7.4,-11.3,0.5,-24.8,1.8,-45.3,0.1,-8.6,-2.4,2.0,26.6,20.5,-9.2,-5.4,-3.7,-0.1,-16.0,12.5,-49.9,22.1,8.0,1.3,13.1,11.3,5.8,-4.2,6.2,-1.4,8.7,8.8,-27.8,16.9,-4.3,-12.2,-8.3,-3.6,-3.5,-5.5,11.3,-27.0,24.5,4.6,-26.9,9.1,3.7,-0.8,7.6,48.8,-1.0,-7.4,6.0,-0.2,-2.0,1.7,-12.2,4.1,-0.8,6.4,-23.4,-2.6,-1.4,21.7,-13.2,15.9 => W.<61>
-0.3,-4.6,12.2,1.8,-21.8,-9.6,7.8,0.1,-7.0,1.3,-29.9,-0.2,12.6,6.1,6.1,9.3,6.0,-5.9,-10.1,-11.9,-15.7,-8.4,-23.9,-8.6,-7.5,3.3,23.0,10.3,10.0,-11.9,0.7,-4.7,-1.5,3.8,17.0,2.6,9.3,0.0,-9.1,-6.6,-10.7,3.0,-69.2,1.0,-5.5,-10.4,3.3,-0.8,4.0,-6.0,-2.3,-4.3,-16.0,-11.6,-20.0,12.5,-19.0,-11.5,-20.3,-13.5,-3.4,-14.4,25.5,10.9 => K.<55>
-0.1,3.7,-7.2,-3.2,4.0,-46.0,-8.8,-18.2,10.9,20.2,-8.5,3.6,-4.9,-1.0,-3.1,9.0,-7.6,7.6,-7.4,-2.6,-8.9,-1.0,-11.5,25.6,21.9,13.2,4.8,4.9,-5.0,-13.8,-4.2,-1.6,-0.2,-14.4,-10.7,-1.0,22.8,23.8,18.0,-8.0,7.2,-5.7,-72.0,1.1,1.4,0.4,4.6,19.9,3.9,0.0,1.3,7.1,-0.3,2.3,-12.0,4.1,-17.3,22.0,17.0,1.9,0.2,14.6,-0.7,-23.6 => W.<61>
-6.7,-4.2,1.6,9.8,13.9,-18.7,-2.2,6.0,13.7,-8.4,34.6,29.4,-3.5,4.2,-7.0,-3.4,0.3,3.3,-31.1,14.0,-8.6,14.3,5.6,18.0,6.4,-5.3,28.2,-2.6,14.7,11.6,-29.9,2.0,-6.4,19.6,-10.5,-0.1,-14.0,-13.0,16.1,-3.9,-0.2,-8.4,-72.0,21.3,0.1,0.8,8.4,-2.0,5.4,-2.2,-0.7,13.2,-0.7,0.6,-15.4,12.1,-12.2,9.2,-16.1,18.7,-11.2,-3.0,42.7,-19.0 => W.<53>
-5.0,-3.5,-6.0,-4.2,-9.5,-12.9,17.3,6.8,-6.8,-7.2,15.6,-4.6,17.1,5.8,3.2,-6.2,7.4,0.8,-15.9,-22.8,1.2,-10.7,-11.0,-0.4,22.0,9.9,18.2,-10.0,20.5,5.9,4.2,-18.8,-0.8,1.6,32.0,-0.2,1.2,-7.2,-15.9,9.1,-30.0,19.8,62.4,11.2,9.1,-15.5,10.0,7.8,-7.7,12.8,-0.6,3.7,-4.9,-8.3,-15.5,-11.3,-0.3,-24.8,-3.7,-3.5,25.2,-5.9,33.0,-9.3 => K.<64>
16.4,3.4,-21.1,-20.7,15.9,-22.5,11.8,-1.7,-3.8,22.8,-5.4,-7.4,-8.8,69.0,25.2,10.3,-7.4,-1.8,20.2,13.1,6.8,-0.8,4.6,4.5,5.0,7.5,-24.0,-2.1,-10.1,17.6,-3.6,14.2,-2.8,-11.1,-25.5,-6.4,29.8,-20.8,5.6,25.2,20.2,3.8,-8.1,-25.9,19.3,3.8,-7.1,4.5,9.9,13.2,-0.9,-1.0,-19.5,-2.4,3.8,16.9,-11.3,20.8,17.5,11.6,11.9,-2.1,-40.8,-10.9 => F.<50>
-2.4,0.6,11.8,-10.6,1.3,5.2,9.6,-15.1,-8.9,-18.2,-11.8,5.1,1.2,-9.5,-2.4,0.1,-2.9,5.7,6.1,12.8,4.4,-28.5,-7.7,-14.1,21.2,42.8,-0.4,-4.1,-3.1,-9.5,-1.8,-8.1,-4.4,30.5,14.7,4.1,12.9,2.5,-17.2,-64.8,-35.7,-1.0,29.7,1.8,2.7,22.2,-6.9,3.3,-1.7,12.0,11.9,-20.3,4.6,12.6,18.5,-10.3,9.7,-30.2,6.6,-5.3,4.4,-4.3,6.3,-17.6 => H.<45>
-12.1,7.7,1.5,-1.4,0.5,15.6,4.1,10.5,3.6,-2.5,-8.7,-2.3,1.5,4.4,-0.7,-2.5,-3.3,3.8,3.7,-25.5,-0.7,-16.6,-20.5,-1.3,17.9,-5.5,37.5,-12.5,16.0,16.3,-20.1,-8.7,-9.0,0.0,5.0,2.3,1.3,-7.2,2.4,25.4,2.9,12.4,62.9,19.7,-13.4,10.9,-0.9,-65.6,-25.8,8.9,-7.8,11.4,-14.1,-8.2,-20.4,-10.8,10.7,-21.0,4.8,-5.8,2.7,3.4,6.7,0.9 => K.<43>
3.6,-0.8,-17.8,-1.7,-1.5,-23.5,0.5,10.4,-8.6,-2.1,3.5,14.9,1.0,-1.2,0.4,7.1,1.4,-30.0,10.8,8.8,42.0,-1.0,16.2,-1.2,-11.0,3.2,-16.2,10.7,-9.5,12.2,4.1,7.3,3.4,-6.9,-5.8,-3.7,6.1,-1.5,-5.9,18.2,-5.8,-13.4,1.3,-13.1,9.3,8.5,2.5,-14.6,-0.4,-8.1,9.6,-2.6,-10.3,3.5,8.2,6.7,0.7,3.6,23.9,1.5,6.0,4.6,-10.0,11.2 => F.<50>
6.8,11.3,-5.5,-19.5,4.7,-5.1,1.4,-12.2,8.4,9.0,13.4,15.5,6.3,-7.1,12.3,-2.5,-8.3,-3.9,-3.1,-12.9,-1.6,1.6,-6.4,-23.9,12.7,-18.4,4.5,-10.5,11.5,11.3,14.0,10.0,9.0,7.7,-13.4,-3.8,-3.0,-8.3,-4.5,14.0,-4.7,2.8,-22.2,-21.6,9.5,-2.8,-6.9,11.3,18.9,24.7,9.8,4.5,-31.5,-0.2,-1.7,21.4,-5.1,11.8,8.8,11.7,-1.6,-1.8,15.6,12.4 => F.<62>
-4.2,1.5,-8.1,19.1,11.9,-36.6,1.2,-4.3,4.6,15.9,-3.0,8.4,2.2,4.4,-1.2,-3.2,-13.2,1.8,-24.5,-9.1,-8.4,15.3,8.4,11.4,-2.1,10.1,-0.3,20.3,16.7,-1.3,-17.2,13.7,1.8,-17.8,-4.7,-7.7,-16.8,-4.1,27.2,20.1,19.4,-11.9,3.3,0.1,-6.7,-13.3,5.3,2.1,-8.9,-21.5,9.3,-7.0,18.4,-3.5,-12.4,-9.7,-30.2,19.4,2.3,-3.5,9.0,-10.1,-1.0,17.4 => W.<61>
7.1,-5.0,-0.9,10.5,3.0,-20.0,1.7,11.8,-40.0,1.7,-11.5,4.8,-27.0,5.6,-4.3,21.7,0.0,-2.5,-3.3,2.0,-1.8,-0.6,0.8,16.2,-20.2,2.5,-12.0,14.1,-6.5,-4.1,6.1,3.4,-0.5,-13.7,-6.4,-2.5,6.5,-18.6,6.0,-7.1,1.9,-7.4,-54.1,-10.9,7.9,-4.7,9.5,-10.7,3.0,-13.8,9.3,0.9,-7.5,4.0,-6.8,23.6,-14.6,4.9,-11.4,-0.4,17.5,0.4,-2.3,14.4 => W.<57>
-5.1,14.8,0.1,-0.9,14.7,-35.1,1.2,-31.2,18.6,1.5,27.3,22.4,-3.5,4.0,-2.8,16.2,-5.1,-3.5,-11.2,26.6,-6.9,10.3,14.9,13.5,9.7,-7.1,8.2,12.8,10.8,-1.2,-17.5,17.0,-0.3,6.4,-14.1,10.2,-19.8,-9.0,23.0,-6.2,2.9,-14.5,-72.0,-4.4,-3.4,10.6,16.4,14.0,13.0,-0.3,9.2,8.9,4.0,7.0,-6.3,35.0,-9.0,26.0,-9.9,1.9,-13.6,-4.5,44.7,-1.0 => W.<53>
-14.9,-3.8,-3.0,-4.8,6.1,22.0,-1.1,18.7,3.0,-4.5,3.6,-5.5,9.9,12.3,-6.9,-2.4,5.0,-4.6,-6.7,-19.8,-10.1,-15.9,-12.7,20.7,13.8,-4.7,41.3,-25.9,17.0,15.0,-12.5,-5.6,-6.5,-10.1,-6.2,5.5,-1.9,-16.6,3.2,-0.5,-2.9,9.8,-17.8,7.8,-7.1,6.5,9.4,-55.5,-14.9,26.0,-11.4,12.8,-15.5,-13.7,-21.9,-6.7,2.9,-14.9,-32.9,-3.4,-21.8,-2.4,39.3,-9.8 => K.<55>
-0.5,3.6,-1.2,3.7,-10.3,-2.2,0.0,2.2,-12.5,-10.7,-2.8,7.1,9.0,-0.1,0.7,-8.5,1.9,-5.0,-13.5,-8.4,-3.4,-18.9,-3.9,9.2,1.2,-9.7,33.5,-5.4,12.8,15.7,6.2,4.9,-4.9,11.7,0.4,-15.5,10.4,6.9,4.3,20.0,2.6,-7.5,3.7,-0.2,14.3,7.6,-0.9,-31.5,-4.0,31.0,0.9,8.7,-26.9,-8.6,-11.1,3.3,-5.3,-8.7,-10.5,-5.3,-0.8,-2.3,22.5,18.0 => K.<64>
-3.9,9.1,-9.1,-2.4,-1.3,-16.4,10.1,-3.6,-26.7,13.9,11.2,1.3,8.4,-15.0,-0.6,-4.0,6.9,-2.7,9.6,-12.7,-13.2,4.7,31.1,-4.6,29.1,-3.4,-17.5,19.0,-2.7,2.2,3.5,11.7,2.4,-2.0,4.8,0.6,4.5,-7.4,-3.6,27.7,0.3,-5.0,31.4,-17.1,5.2,-4.6,-5.6,26.3,3.9,-6.8,16.2,-7.3,-19.5,14.0,23.5,22.3,-4.4,6.8,9.1,20.7,11.8,-12.6,-10.1,15.9 => F.<48>
-5.7,12.1,-14.1,-10.8,-8.0,-19.1,16.7,-8.9,8.1,31.1,5.9,5.0,22.2,-10.1,6.7,7.7,-6.8,-6.4,15.7,-31.2,6.6,-9.1,-7.8,36.9,9.5,5.8,23.5,10.2,-10.5,0.9,6.9,-4.3,3.8,6.6,13.4,-9.4,-10.2,-1.3,-16.2,27.8,-9.2,5.6,38.1,-21.8,9.0,5.9,-6.2,29.5,21.4,15.1,6.1,0.9,-1.7,-15.2,15.5,-5.4,3.4,5.6,10.3,3.3,13.1,-1.6,0.2,1.4 => F.<62>
-3.1,-1.3,8.2,-5.2,1.4,17.3,-1.0,-0.8,-9.1,-14.2,-11.8,-1.0,5.0,-0.2,-4.4,-1.8,-0.4,12.2,-6.3,-10.2,2.5,-7.7,-51.8,3.9,8.8,-6.4,18.7,0.7,16.6,1.2,0.3,9.0,-12.9,9.5,19.5,-9.4,-10.2,3.2,-8.4,4.9,-4.6,19.7,5.9,8.7,-3.7,6.9,3.7,-18.2,-5.0,9.5,-2.5,5.0,-1.2,-6.6,-5.5,4.9,3.9,-11.7,1.5,0.2,-8.9,-8.9,7.8,-2.7 => K.<55>
4.5,6.2,-12.1,-4.5,-4.4,11.3,-1.0,-1.3,-4.5,-5.3,-13.7,-7.7,13.5,5.3,16.8,-0.5,2.0,9.2,5.0,-23.9,-2.2,-39.2,-6.2,3.6,14.3,-12.6,23.9,-52.8,14.4,-2.2,-9.9,9.2,-4.1,14.9,2.1,-0.4,9.2,2.4,-5.2,19.9,2.2,10.4,34.0,-0.3,-3.0,-4.7,-5.1,-21.9,-5.8,-8.4,-11.3,-4.0,-24.6,-8.0,5.7,2.6,1.2,-5.7,-2.2,-10.6,7.8,-6.7,-2.7,1.4 => K.<64>
14.1,-7.4,3.9,-20.7,-18.0,-27.3,-5.6,-18.9,20.9,2.6,4.7,2.1,-16.5,-21.2,-0.1,14.0,-8.8,6.3,25.1,-1.6,6.3,6.0,17.1,-26.8,-5.2,0.2,-47.7,1.1,-27.3,-7.2,8.1,-13.0,-1.2,-6.3,6.9,-9.1,4.1,6.4,-16.3,-8.8,-15.3,-1.0,72.0,46.0,3.4,6.3,-1.6,52.8,0.5,-4.8,-5.2,-25.7,22.7,0.3,25.4,-16.0,34.8,-30.7,7.2,4.2,24.8,20.9,-49.9,0.4 => H.<39>
-5.5,-5.0,-8.6,11.7,4.8,-41.4,1.8,-7.9,-2.0,16.3,5.6,3.5,14.6,-11.9,-1.5,2.9,-0.4,0.3,-13.7,6.7,-0.2,9.8,21.0,4.7,-10.2,10.7,-32.6,16.4,8.9,-13.4,2.1,12.4,7.7,-12.3,8.3,-3.9,-6.7,0.9,-3.1,1.6,-7.9,-12.3,-36.3,-21.1,0.0,-13.5,-6.8,49.3,2.4,-29.5,8.5,-8.8,11.5,7.7,6.4,5.5,-8.7,19.9,3.9,-7.0,6.3,-2.1,-10.7,1.4 => W.<57>
6.3,8.4,-22.0,2.7,-6.3,-26.2,1.5,0.0,-10.6,23.2,2.4,7.8,1.5,-7.1,2.2,2.6,4.4,-11.6,19.2,-5.1,10.0,2.5,8.8,2.1,19.8,7.7,-30.8,13.6,-12.0,3.4,7.2,14.2,10.0,-6.3,-2.0,-10.7,-8.2,-7.8,-8.3,37.4,5.9,-17.1,54.4,-22.4,13.1,-8.2,-3.5,11.6,-4.5,-17.8,10.4,-9.4,-4.4,6.4,12.7,7.5,-10.7,9.7,13.5,30.1,21.5,-0.2,-43.1,4.2 => F.<50>
2.5,-1.7,-7.2,-6.9,-10.2,-9.9,-1.3,-8.5,2.7,6.6,10.8,3.9,-16.9,-13.4,-1.1,0.2,-6.8,-0.4,16.4,-14.9,9.0,-8.6,1.0,-28.2,1.9,47.4,-25.0,-7.9,-19.2,-5.1,10.0,-16.1,-7.6,11.0,-0.3,-6.2,6.2,0.7,-17.6,4.0,-32.4,-1.5,44.9,26.0,6.5,13.6,-8.6,29.6,12.4,21.3,2.3,-5.3,3.7,3.6,13.7,-7.9,17.1,-4.6,15.2,12.9,16.5,-5.1,-10.6,-29.8 => H.<47>
3.4,-2.0,-13.6,-6.2,1.3,-37.6,2.8,12.2,-14.1,8.2,19.5,2.5,-3.4,-16.2,-2.7,15.8,-7.1,-0.2,35.4,-7.5,1.5,-13.3,4.8,-4.9,15.0,7.9,-22.9,-3.4,-15.8,10.5,8.7,3.6,4.4,-20.4,-3.0,-17.3,-6.5,6.5,-14.7,5.6,-35.7,-0.6,72.0,1.9,4.4,10.5,11.2,-4.4,-13.0,6.0,5.0,4.7,13.5,13.4,45.2,-25.5,6.0,-8.0,14.3,7.2,30.0,9.2,-18.2,-17.9 => H.<39>
-3.1,3.9,-4.7,3.0,-0.5,-1.5,16.8,13.5,1.0,-14.9,32.9,7.1,3.7,-7.7,-3.1,3.0,-20.7,10.7,10.8,13.6,2.2,-2.4,16.0,-27.5,18.2,9.1,-12.9,-4.8,0.5,-9.4,6.1,-11.7,1.9,39.5,5.2,8.7,1.6,-5.9,-8.3,-11.6,-33.8,-12.3,14.7,-11.4,2.4,13.8,-14.5,20.1,4.6,3.2,-0.2,-2.9,5.3,19.1,17.7,-7.6,32.9,-11.4,-4.1,7.6,-2.4,-3.5,29.1,-2.9 => H.<47>
-1.1,-1.9,-14.5,-4.3,2.3,-19.8,2.7,0.3,9.3,17.5,12.0,-1.3,-1.2,-17.0,8.2,1.4,-10.0,-2.3,16.7,-19.8,9.7,-6.5,-7.5,-28.4,15.0,0.5,-8.9,-12.6,-17.7,-19.5,9.9,-16.7,0.7,-16.4,7.7,-5.4,-5.3,8.3,-21.7,-14.2,-60.0,13.1,53.5,-5.7,0.3,3.7,5.0,32.8,-4.9,13.1,-2.1,-0.3,10.6,8.8,14.2,-25.0,22.0,-3.1,7.2,11.9,18.6,3.6,-10.9,-44.4 => H.<47>
7.6,-6.0,-4.3,-7.3,-8.5,-5.5,-5.4,-9.0,-7.9,-9.5,-5.5,8.6,14.0,-3.9,5.7,4.8,-0.5,2.0,2.6,-6.2,0.2,-13.9,16.7,-15.8,9.6,3.7,-19.5,17.0,-1.9,2.7,-4.3,5.5,2.1,11.2,6.8,-4.9,3.0,-4.4,-21.6,27.9,0.9,-0.8,47.6,-19.9,18.9,-2.8,-9.2,17.1,1.9,-4.8,8.7,-15.4,4.1,9.1,14.5,4.9,-21.5,-9.5,5.6,-72.0,12.1,-15.0,-22.7,20.9 => F.<48>
-7.6,-14.5,18.3,-8.9,-10.0,-15.1,-1.1,-8.8,-9.9,1.3,-29.7,-5.0,14.4,-9.8,0.4,3.2,-1.8,2.3,-3.3,-16.0,0.0,-6.8,-6.4,11.0,11.1,7.4,33.6,-11.3,17.8,-6.0,-7.7,-13.1,-11.9,12.6,24.4,2.3,4.6,-3.9,-25.1,16.2,-11.5,21.9,37.3,14.0,1.3,-11.1,9.4,39.6,-4.1,-0.3,-8.2,-10.2,-3.9,-6.9,-21.9,0.1,7.6,-24.4,-9.9,-5.8,10.0,2.1,5.6,9.0 => K.<64>
6.3,-3.2,-13.0,-6.3,11.5,-18.5,2.3,15.3,-6.4,-8.8,20.3,7.3,-1.6,-4.7,-4.3,2.1,4.3,8.3,2.4,8.5,7.4,-4.2,21.2,0.9,21.0,-12.2,13.0,-14.7,0.4,14.5,-4.1,0.0,3.0,-3.4,-10.9,7.5,-10.3,-15.3,2.7,12.7,-3.6,-5.1,3.4,-8.4,-1.5,12.5,8.3,-28.9,-10.4,-2.9,5.4,9.8,-21.2,-2.8,24.3,5.0,3.1,-0.1,5.9,-12.5,8.0,4.8,-1.0,14.4 => F.<50>
-4.5,-8.8,-0.7,-0.3,10.0,-23.2,-7.7,17.9,5.3,-5.5,21.5,15.9,3.1,13.1,-9.5,-3.3,0.3,21.7,-26.0,17.4,12.2,2.8,6.1,9.9,2.2,-10.7,12.0,4.9,8.1,-3.0,-12.2,-3.6,-6.8,-13.3,-18.4,-2.2,-0.8,-5.7,8.2,-2.9,20.3,-5.6,-72.0,-1.5,9.4,3.8,11.4,-10.6,4.0,-5.1,1.1,9.7,-6.2,-3.6,-0.8,11.5,-14.8,7.3,-12.3,6.3,-9.3,-22.8,26.5,7.9 => W.<57>
